Below is a small trained network, with its code and all its weights. Each question gives an input and a class and asks what happens when units are switched off, that is, made to give their printed mean instead of their output.

import numpy as np


def w(rows, s, z=0):
    codes = np.array(rows[::2]) - 128.0
    scale = np.full(codes.shape[1], s)
    scale[-1] = z or s
    return codes * scale


def f(y):
    return y / 2 * (1 + np.tanh(0.7978845608 * (y + 0.044715 * y**3)))


def log_softmax(a):
    a = a - a.max(-1, keepdims=True)
    return a - np.log(np.exp(a).sum(-1, keepdims=True))


def net(x, mask):
    res = np.array(x, float).reshape(1, 4) / 4 @ E
    y = f(res @ A[0][:, :-1].T + A[0][:, -1])
    res = res + np.where(mask, y, B[0][:, -1]) @ B[0][:, :-1]
    return log_softmax(res[-1] @ U[:, :-1].T + U[:, -1])


A, B = {}, {}
E = w([
[41,117,157,168,105,130,129],'x0',
[159,77,3,146,174,136,116],'x1',
[115,86,84,181,199,138,154],'x2',
[124,81,124,178,36,27,235],'x3',
],0.015)
A[0] = w([
[72,173,228,66,54,46,205,207],'neuron 1',
[184,183,131,60,158,183,57,143],'neuron 2',
[83,57,74,226,246,185,61,183],'neuron 3',
[207,109,92,181,184,188,64,217],'neuron 4',
[205,87,89,137,59,68,138,190],'neuron 5',
[164,111,134,180,121,130,64,2],'neuron 6',
[133,176,141,42,222,231,54,185],'neuron 7',
[22,149,206,88,65,71,231,179],'neuron 8',
],0.012,0.0082)
B[0] = w([
[147,60,122,190,36,102,45,251],'neuron 1',
[192,155,135,119,122,137,20,210],'neuron 2',
[8,135,70,76,186,136,201,246],'neuron 3',
[115,193,150,70,210,133,182,215],'neuron 4',
[223,121,63,163,137,109,160,201],'neuron 5',
[108,113,100,145,139,132,103,126],'neuron 6',
[120,191,171,59,142,176,100,253],'neuron 7',
[128,60,170,238,52,147,37,240],'neuron 8',
],0.013,0.025)
U = w([
[123,47,185,253,37,75,144,51],'0',
[181,192,161,30,191,219,37,109],'1',
[245,92,70,143,109,37,196,253],'2',
[26,103,72,115,214,139,165,45],'3',
],0.013,0.0053)

Each question gives the input, the list of numbers given to net, and the class t.
The units are the neurons (one row each of A and B). Each row of codes is followed by its name. A weight is (code - 128) times the scale printed after its matrix; where a second scale follows, it is the last column's (A, B and U).
mask holds one flag per neuron, in row order. A switched-off neuron (its flag False) gives its mean, the last column of its row in B, instead of its output. The means were averaged over made-up inputs and are rounded, as every weight is.
A unit's drop is (log p(t) with every unit on - log p(t) with that unit switched off) / (log p(t) with every unit on - log p(t) with every unit switched off).
The circuit of an input: a set's keep is (log p(t) with only the set's units on - log p(t) with every unit switched off) / (log p(t) with every unit on - log p(t) with every unit switched off). Starting from all 8 units, units are removed one at a time, each time the one whose removal leaves the highest keep (on an exact tie, the one counted first), for as long as the keep stays at least 0.8.
units of the circuit, in order: the units of the circuit, biggest drop first
k most important neurons: the k neurons with the biggest drops, biggest first
drop when u is switched off: that unit's drop, to one decimal
input [1,6,-3,8], class 2: units of the circuit, in order => (neuron 5)
input [1,-2,2,-1], class 3: 2 most important neurons => (neuron 2; neuron 1)
input [2,6,7,8], class 2: 2 most important neurons => (neuron 5; neuron 7)
input [0,2,5,6], class 2: 2 most important neurons => (neuron 5; neuron 1)
input [0,-1,-4,-1], class 0: 3 most important neurons => (neuron 4; neuron 7; neuron 3)
input [1,6,1,3], class 3: 2 most important neurons => (neuron 1; neuron 3)
input [-6,-8,3,-1], class 0: 2 most important neurons => (neuron 4; neuron 1)
input [-2,7,6,5], class 3: drop when neuron 3 is switched off => 1.8
input [-1,-7,-1,2], class 0: drop when neuron 1 is switched off => 0.0
input [-3,3,5,5], class 2: drop when neuron 5 is switched off => 2.1
